Here is a tiny trained network, its code and every weight. The questions are about switching its units off for an input and a class, where a switched-off unit gives its printed mean instead of its output.

import numpy as np


def w(rows, s, z=0):
    codes = np.array(rows[::2]) - 128.0
    scale = np.full(codes.shape[1], s)
    scale[-1] = z or s
    return codes * scale


def f(y):
    return np.maximum(y, 0)


def log_softmax(a):
    a = a - a.max(-1, keepdims=True)
    return a - np.log(np.exp(a).sum(-1, keepdims=True))


def net(x, mask):
    res = np.array(x, float).reshape(1, 6) / 4 @ E
    y = f(res @ A[0][:, :-1].T + A[0][:, -1])
    res = res + np.where(mask, y, B[0][:, -1]) @ B[0][:, :-1]
    return log_softmax(res[-1] @ U[:, :-1].T + U[:, -1])


A, B = {}, {}
E = w([
[167,237,168,90,101,192],'x0',
[142,70,170,181,45,169],'x1',
[254,163,60,181,104,107],'x2',
[129,124,128,129,133,129],'x3',
[202,101,199,89,133,45],'x4',
[100,196,174,213,155,97],'x5',
],0.0079)
A[0] = w([
[149,99,74,84,79,131,175],'neuron 1',
[148,128,165,114,100,28,76],'neuron 2',
[170,119,204,89,145,101,67],'neuron 3',
[102,90,144,40,104,154,94],'neuron 4',
[114,182,136,172,183,91,207],'neuron 5',
[139,193,111,72,173,150,148],'neuron 6',
[147,100,177,96,142,82,57],'neuron 7',
[189,155,51,160,120,91,110],'neuron 8',
[104,136,67,168,146,170,48],'neuron 9',
[111,167,61,107,191,102,147],'neuron 10',
[147,85,209,107,137,93,56],'neuron 11',
[114,151,68,80,214,66,157],'neuron 12',
[177,205,163,69,123,210,200],'neuron 13',
[201,134,87,186,113,109,23],'neuron 14',
[20,110,220,55,125,182,79],'neuron 15',
[63,125,53,163,136,179,71],'neuron 16',
[81,141,76,168,119,170,61],'neuron 17',
[81,113,141,108,174,174,123],'neuron 18',
[222,135,64,177,106,94,81],'neuron 19',
[170,107,183,99,140,59,46],'neuron 20',
[162,104,223,102,155,46,79],'neuron 21',
[144,87,60,24,123,151,184],'neuron 22',
[181,148,65,166,90,131,148],'neuron 23',
[182,126,161,112,129,56,81],'neuron 24',
[121,67,37,181,138,52,119],'neuron 25',
[159,77,122,76,106,148,138],'neuron 26',
[148,118,191,170,55,201,200],'neuron 27',
[40,50,211,78,162,137,86],'neuron 28',
[139,82,94,45,76,175,215],'neuron 29',
[76,123,51,168,156,164,75],'neuron 30',
[78,169,34,123,118,214,83],'neuron 31',
[57,136,253,171,191,132,110],'neuron 32',
[90,196,207,243,115,81,222],'neuron 33',
[194,120,80,177,96,146,33],'neuron 34',
[182,151,33,171,105,107,3],'neuron 35',
[141,68,190,179,34,151,133],'neuron 36',
[147,218,177,81,94,203,163],'neuron 37',
[164,122,159,88,175,66,109],'neuron 38',
[124,75,163,222,47,139,197],'neuron 39',
[177,164,122,136,114,163,131],'neuron 40',
[117,65,139,179,74,151,185],'neuron 41',
[172,102,189,77,118,90,127],'neuron 42',
[111,162,72,116,189,76,125],'neuron 43',
[69,15,88,178,152,68,94],'neuron 44',
[105,53,62,170,176,51,106],'neuron 45',
],0.0072,0.0027)
B[0] = w([
[114,135,126,175,186,99,198],'neuron 1',
[153,157,83,170,78,193,182],'neuron 2',
[150,153,84,179,66,192,175],'neuron 3',
[103,207,65,152,172,98,188],'neuron 4',
[158,102,142,168,187,116,218],'neuron 5',
[192,73,219,111,101,126,201],'neuron 6',
[144,164,101,139,71,171,166],'neuron 7',
[62,166,95,46,137,96,216],'neuron 8',
[175,169,94,129,55,171,175],'neuron 9',
[194,67,205,66,140,191,208],'neuron 10',
[152,170,91,121,94,177,174],'neuron 11',
[230,60,218,71,154,192,228],'neuron 12',
[94,104,217,181,88,24,243],'neuron 13',
[34,178,84,51,130,128,192],'neuron 14',
[91,225,89,57,120,86,247],'neuron 15',
[207,177,110,141,81,176,207],'neuron 16',
[187,185,121,133,65,194,184],'neuron 17',
[154,176,113,76,106,106,190],'neuron 18',
[47,204,79,50,148,126,228],'neuron 19',
[150,160,93,174,70,194,181],'neuron 20',
[159,177,80,134,93,206,204],'neuron 21',
[172,100,94,255,209,93,226],'neuron 22',
[84,172,116,66,142,95,213],'neuron 23',
[111,186,92,159,101,178,186],'neuron 24',
[132,123,184,125,72,40,239],'neuron 25',
[134,141,88,180,177,125,188],'neuron 26',
[171,94,201,73,186,135,222],'neuron 27',
[113,226,81,59,117,88,241],'neuron 28',
[164,127,112,241,211,76,230],'neuron 29',
[216,153,99,167,79,170,200],'neuron 30',
[205,141,123,171,67,178,224],'neuron 31',
[106,212,78,129,158,105,222],'neuron 32',
[123,133,83,210,215,118,248],'neuron 33',
[115,183,108,79,135,120,187],'neuron 34',
[87,198,81,63,123,111,198],'neuron 35',
[155,105,152,65,188,172,216],'neuron 36',
[120,89,172,176,71,29,237],'neuron 37',
[153,126,121,148,96,217,188],'neuron 38',
[191,93,182,54,202,161,230],'neuron 39',
[95,141,146,98,123,77,183],'neuron 40',
[201,135,172,80,163,132,212],'neuron 41',
[159,157,85,175,110,182,192],'neuron 42',
[171,73,166,88,165,181,202],'neuron 43',
[146,144,192,143,69,75,254],'neuron 44',
[157,122,209,148,46,54,241],'neuron 45',
],0.0054,0.0057)
U = w([
[149,145,75,149,7,252,87],'0',
[75,170,71,25,121,104,76],'1',
[140,121,138,118,130,135,254],'2',
[127,110,202,138,35,56,105],'3',
[165,88,193,47,179,212,93],'4',
[127,130,77,207,221,117,108],'5',
[57,61,117,137,117,159,126],'6',
],0.011,0.0076)

Each question gives the input, the list of numbers given to net, and the class t.
The units are the neurons (one row each of A and B). Each row of codes is followed by its name. A weight is (code - 128) times the scale printed after its matrix; where a second scale follows, it is the last column's (A, B and U).
mask holds one flag per neuron, in row order. A switched-off neuron (its flag False) gives its mean, the last column of its row in B, instead of its output. The means were averaged over made-up inputs and are rounded, as every weight is.
A unit's drop is (log p(t) with every unit on - log p(t) with that unit switched off) / (log p(t) with every unit on - log p(t) with every unit switched off).
The circuit of an input: a set's keep is (log p(t) with only the set's units on - log p(t) with every unit switched off) / (log p(t) with every unit on - log p(t) with every unit switched off). Starting from the 12 units with the biggest drops (on a tie, the unit counted first), units are removed one at a time, each time the one whose removal leaves the highest keep (on an exact tie, the one counted first), for as long as the keep stays at least 0.8.
circuit, biggest first: the units of the circuit, biggest drop first
top k neurons: the k neurons with the biggest drops, biggest first
input [5,3,-5,3,-3,-4], class 1: circuit, biggest first => (neuron 15)
input [2,0,-6,0,4,-5], class 1: top 2 neurons => (neuron 15; neuron 28)
input [7,-1,7,-5,6,7], class 1: circuit, biggest first => (neuron 19; neuron 14)
input [8,4,6,6,4,-6], class 3: top 2 neurons => (neuron 13; neuron 37)
input [-1,-1,7,-1,1,-7], class 1: circuit, biggest first => (neuron 19; neuron 8)
input [-6,-7,-3,2,-4,4], class 4: top 3 neurons => (neuron 12; neuron 10; neuron 43)
input [2,0,8,4,7,4], class 1: circuit, biggest first => (neuron 19; neuron 14)
input [-2,5,-6,0,2,-1], class 1: circuit, biggest first => (neuron 28; neuron 15)
input [-6,-3,-2,-3,2,-1], class 3: top 2 neurons => (neuron 45; neuron 44)
input [3,-8,2,-6,-1,-5], class 4: top 2 neurons => (neuron 12; neuron 10)
input [0,6,-6,-4,-2,-4], class 1: circuit, biggest first => (neuron 15; neuron 28)
input [-7,-7,-2,-4,1,-3], class 3: circuit, biggest first => (neuron 45; neuron 44)
input [-7,-8,-1,-7,-1,8], class 4: circuit, biggest first => (neuron 12; neuron 10)
input [8,8,1,-7,0,-2], class 3: circuit, biggest first => (neuron 13)
input [2,4,-7,7,1,-8], class 5: circuit, biggest first => (neuron 29; neuron 22; neuron 4)
input [7,2,4,6,-4,-1], class 3: circuit, biggest first => (neuron 13; neuron 37)
input [1,6,1,-4,-1,8], class 5: top 2 neurons => (neuron 33; neuron 12)
input [8,-1,-5,-1,6,-2], class 3: top 3 neurons => (neuron 13; neuron 37; neuron 6)
input [-8,2,1,2,2,-7], class 3: top 2 neurons => (neuron 45; neuron 44)
input [2,-4,7,-1,-5,-4], class 1: top neuron => (neuron 8)
input [6,-6,-1,2,4,5], class 3: top 4 neurons => (neuron 13; neuron 37; neuron 6; neuron 39)
input [7,5,-4,-5,-4,8], class 5: top 2 neurons => (neuron 33; neuron 32)
input [-7,4,-8,5,6,-8], class 1: top 3 neurons => (neuron 28; neuron 15; neuron 4)
